Below are the code and all the weights of a small trained network. Each question names an input and a target symbol and asks about switching units off, where a switched-off unit gives its printed mean instead of its output.

import numpy as np


def w(rows, s, z=0):
    codes = np.array(rows[::2]) - 128.0
    scale = np.full(codes.shape[1], s)
    scale[-1] = z or s
    return codes * scale


def norm(h):
    return h / np.sqrt((h * h).mean(-1, keepdims=True) + 1e-5)


def f(y):
    return np.maximum(y, 0)


def softmax(a):
    e = np.exp(a - a.max(-1, keepdims=True))
    return e / e.sum(-1, keepdims=True)


def log_softmax(a):
    a = a - a.max(-1, keepdims=True)
    return a - np.log(np.exp(a).sum(-1, keepdims=True))


def net(x, mask):
    ids = ['αβγεηλξπσφψω'.index(c) for c in x.split()]
    T = len(ids)
    res = E[ids] + P[:T]
    u = 0
    for l in range(3):
        r = norm(res)
        for j in range(2):
            rows = slice(2 * j, 2 * j + 2)
            q, k, v = (r @ M[l][rows].T for M in (Q, K, V))
            z = softmax(np.where(np.tri(T) > 0, q @ k.T / 2**0.5, -1e9)) @ v
            o = O[l][rows]
            res = res + np.where(mask[u + j], z, o[:, -1]) @ o[:, :-1]
        u += 2
        y = f(norm(res) @ A[l][:, :-1].T + A[l][:, -1])
        res = res + np.where(mask[u : u + 4], y, B[l][:, -1]) @ B[l][:, :-1]
        u += 4
    return log_softmax(norm(res)[-1] @ U[:, :-1].T + U[:, -1])


Q, K, V, O, A, B = {}, {}, {}, {}, {}, {}
E = w([
[146,166,131,46,185,154,116,2],'α',
[158,203,117,59,44,127,80,42],'β',
[84,100,159,169,161,136,131,147],'γ',
[90,99,148,209,97,73,152,152],'ε',
[79,124,127,117,161,172,131,147],'η',
[158,193,44,35,181,95,73,79],'λ',
[203,167,178,108,112,129,36,56],'ξ',
[63,81,103,155,92,66,180,147],'π',
[77,82,112,123,142,125,192,110],'σ',
[164,164,112,133,112,54,27,130],'φ',
[96,98,182,214,127,92,131,157],'ψ',
[99,71,161,166,104,108,195,113],'ω',
],0.008)
P = w([
[19,194,190,96,115,201,145,168],'0',
[112,51,112,87,130,58,38,99],'1',
[187,107,208,66,171,17,99,149],'2',
[93,150,167,118,165,43,87,61],'3',
[254,177,150,124,143,165,245,174],'4',
[176,34,18,193,115,151,101,97],'5',
[139,77,138,171,102,189,92,111],'6',
[81,54,93,75,181,69,121,173],'7',
[96,102,210,94,144,157,151,139],'8',
],0.0095)
Q[0] = w([
[107,146,135,183,59,254,153,122],'0.h1',
[83,215,215,130,103,115,243,169],'0.h1',
[150,103,121,118,116,107,44,37],'0.h2',
[227,101,81,143,185,97,170,188],'0.h2',
],0.027)
K[0] = w([
[72,129,129,152,160,39,63,19],'0.h1',
[106,78,6,206,107,191,89,63],'0.h1',
[43,127,205,97,179,47,107,69],'0.h2',
[197,93,169,47,103,150,165,225],'0.h2',
],0.025)
V[0] = w([
[138,130,172,217,75,74,131,156],'0.h1',
[118,124,98,72,7,86,196,104],'0.h1',
[96,146,91,121,198,83,177,156],'0.h2',
[105,186,63,113,78,110,103,208],'0.h2',
],0.016)
O[0] = w([
[117,152,93,87,13,82,177,162,137],'0.h1',
[73,153,145,207,57,154,126,1,127],'0.h1',
[136,162,134,220,142,56,149,132,183],'0.h2',
[56,208,128,170,148,159,52,182,2],'0.h2',
],0.0077,0.0072)
A[0] = w([
[182,87,6,206,121,212,184,158,255],'0.n1',
[159,232,113,49,132,97,98,73,136],'0.n2',
[183,179,156,84,131,80,36,89,220],'0.n3',
[190,200,158,75,133,140,154,96,80],'0.n4',
],0.013,0.004)
B[0] = w([
[187,67,154,254,50,24,142,162,250],'0.n1',
[172,89,137,138,180,122,124,101,204],'0.n2',
[174,148,112,161,26,13,156,124,255],'0.n3',
[137,170,150,211,105,70,134,114,182],'0.n4',
],0.009,0.0062)
Q[1] = w([
[160,137,159,188,106,250,212,203],'1.h1',
[17,38,102,153,138,146,155,171],'1.h1',
[148,66,101,71,106,100,22,57],'1.h2',
[209,205,142,96,138,72,89,81],'1.h2',
],0.023)
K[1] = w([
[116,2,40,168,88,109,60,128],'1.h1',
[207,109,55,214,98,129,178,156],'1.h1',
[136,223,252,95,165,131,174,123],'1.h2',
[91,175,155,92,159,190,111,128],'1.h2',
],0.022)
V[1] = w([
[186,162,95,127,94,138,19,134],'1.h1',
[128,142,4,166,177,110,170,94],'1.h1',
[51,116,24,160,148,117,108,162],'1.h2',
[163,67,122,175,68,95,119,141],'1.h2',
],0.023)
O[1] = w([
[137,89,76,158,93,92,57,158,94],'1.h1',
[148,173,221,162,155,100,72,102,1],'1.h1',
[9,168,159,117,153,79,171,124,114],'1.h2',
[120,91,230,100,81,112,111,134,203],'1.h2',
],0.013,0.0079)
A[1] = w([
[168,211,191,160,141,159,222,101,3],'1.n1',
[57,3,201,150,199,160,139,152,76],'1.n2',
[69,134,112,94,26,121,215,115,83],'1.n3',
[78,84,184,145,80,250,70,103,194],'1.n4',
],0.017,0.0029)
B[1] = w([
[77,7,115,171,73,14,214,154,189],'1.n1',
[238,26,87,197,191,35,58,168,181],'1.n2',
[241,243,167,149,111,123,109,76,248],'1.n3',
[113,101,2,122,57,30,110,58,179],'1.n4',
],0.0095,0.014)
Q[2] = w([
[96,43,244,163,65,189,90,129],'2.h1',
[86,132,105,102,24,121,161,141],'2.h1',
[110,181,142,119,127,105,189,131],'2.h2',
[142,57,255,126,76,170,78,146],'2.h2',
],0.033)
K[2] = w([
[173,2,184,65,78,27,74,67],'2.h1',
[47,145,91,54,27,113,178,120],'2.h1',
[88,182,171,158,108,124,218,145],'2.h2',
[168,39,222,57,92,22,83,57],'2.h2',
],0.023)
V[2] = w([
[193,89,109,66,61,119,201,138],'2.h1',
[180,112,169,96,240,157,122,50],'2.h1',
[104,109,123,226,71,152,101,2],'2.h2',
[108,37,71,155,197,128,166,196],'2.h2',
],0.03)
O[2] = w([
[109,146,55,65,148,178,199,144,223],'2.h1',
[198,145,122,241,172,131,192,159,4],'2.h1',
[154,236,55,149,194,74,95,6,204],'2.h2',
[159,17,145,92,203,115,99,114,121],'2.h2',
],0.015,0.016)
A[2] = w([
[203,72,175,141,160,142,105,212,111],'2.n1',
[126,212,173,99,31,204,131,211,26],'2.n2',
[114,158,95,120,134,80,152,62,83],'2.n3',
[122,126,174,96,63,195,207,255,3],'2.n4',
],0.031,0.006)
B[2] = w([
[61,203,126,149,105,226,119,152,195],'2.n1',
[104,69,5,235,141,43,161,211,203],'2.n2',
[86,93,168,127,171,175,152,177,252],'2.n3',
[212,204,207,32,216,123,49,73,201],'2.n4',
],0.022)
U = w([
[205,146,70,215,161,194,139,118,157],'α',
[92,142,28,130,176,126,73,31,5],'β',
[177,184,214,59,148,167,116,135,226],'γ',
[89,125,56,203,63,74,167,183,156],'ε',
[66,111,164,165,109,210,120,208,190],'η',
[158,139,153,230,128,88,37,105,167],'λ',
[195,50,55,76,82,189,136,153,167],'ξ',
[44,223,181,134,92,85,136,72,36],'π',
[119,39,175,144,205,90,172,118,93],'σ',
[74,79,161,49,52,67,85,149,97],'φ',
[199,174,98,98,167,45,108,194,113],'ψ',
[101,178,99,69,108,179,246,101,100],'ω',
],0.011,0.0023)

Each question gives the input, a string of symbols that net reads in full, and the target symbol t.
The units are the heads (2 rows each of Q, K, V and O) and the neurons (one row each of A and B). Each row of codes is followed by its name. A weight is (code - 128) times the scale printed after its matrix; where a second scale follows, it is the last column's (O, A, B and U).
mask holds one flag per unit, layer by layer, with each layer's heads first. A switched-off unit (its flag False) gives its mean, the last column of its rows in O or B, instead of its output. The means were averaged over made-up inputs and are rounded, as every weight is.
A unit's drop is (log p(t) with every unit on - log p(t) with that unit switched off) / (log p(t) with every unit on - log p(t) with every unit switched off).
The circuit of an input: a set's keep is (log p(t) with only the set's units on - log p(t) with every unit switched off) / (log p(t) with every unit on - log p(t) with every unit switched off). Starting from the 12 units with the biggest drops (on a tie, the unit counted first), units are removed one at a time, each time the one whose removal leaves the highest keep (on an exact tie, the one counted first), for as long as the keep stays at least 0.8.
units of the circuit, in order: the units of the circuit, biggest drop first
unit that matters most: the unit with the biggest drop
top k neurons: the k neurons with the biggest drops, biggest first
drop when u is switched off: that unit's drop, to one decimal
input η ξ π ξ λ γ β ε γ, target γ: units of the circuit, in order : (0.h1 1.h2 2.h2 2.n4)
input λ ψ φ ξ ε ε γ, target ξ: unit that matters most : 1.h2
input π ω α σ, target π: units of the circuit, in order : (0.h2 2.h2 1.h2)
input ξ φ σ α φ η, target σ: units of the circuit, in order : (2.n3 2.n1)
input λ η γ φ ω α λ η γ, target α: units of the circuit, in order : (2.h1 0.h1)
input φ φ σ φ, target φ: units of the circuit, in order : (0.h2 2.h1)
input σ π β η φ σ σ ξ ω, target σ: top 2 neurons : (1.n4 1.n2)
input σ λ γ η, target σ: units of the circuit, in order : (1.n1 2.h2 1.h1)
input ψ η α γ, target ψ: top 2 neurons : (2.n4 2.n2)
input φ ε γ, target φ: units of the circuit, in order : (0.h2 2.h1)
input φ σ ε σ γ ω, target ε: units of the circuit, in order : (1.h2 0.h1 2.h2 2.n2)
input ε φ φ η π ε ω, target η: top 3 neurons : (1.n2 2.n1 0.n1)
input σ η λ γ ε ψ ψ ξ φ, target σ: top 2 neurons : (0.n1 1.n1)
input β α σ α λ γ, target σ: top 4 neurons : (1.n3 2.n3 0.n1 2.n4)
input γ α η π, target γ: top 2 neurons : (2.n4 0.n3)
input σ ε σ β ω, target ε: unit that matters most : 1.h2
input σ π β, target σ: top 2 neurons : (1.n1 0.n1)
input ω η ω ψ ε ξ η, target ψ: top 3 neurons : (2.n4 2.n2 1.n1)
input β ω φ γ σ ω, target φ: top 3 neurons : (2.n2 0.n1 2.n4)
input ξ φ ε, target ξ: unit that matters most : 0.h2
input φ ξ σ φ ω ω, target σ: top 2 neurons : (1.n3 2.n3)
input ψ ε ψ β π σ α η, target π: top 2 neurons : (0.n1 1.n4)
input ω σ β σ, target ω: top 2 neurons : (1.n1 1.n3)
input ω σ η φ η π φ π φ, target ω: top 2 neurons : (0.n3 1.n1)
input η σ ψ, target η: drop when 0.h2 is switched off : 0.3
input σ η ξ σ φ φ γ λ, target σ: drop when 1.h2 is switched off : 0.6
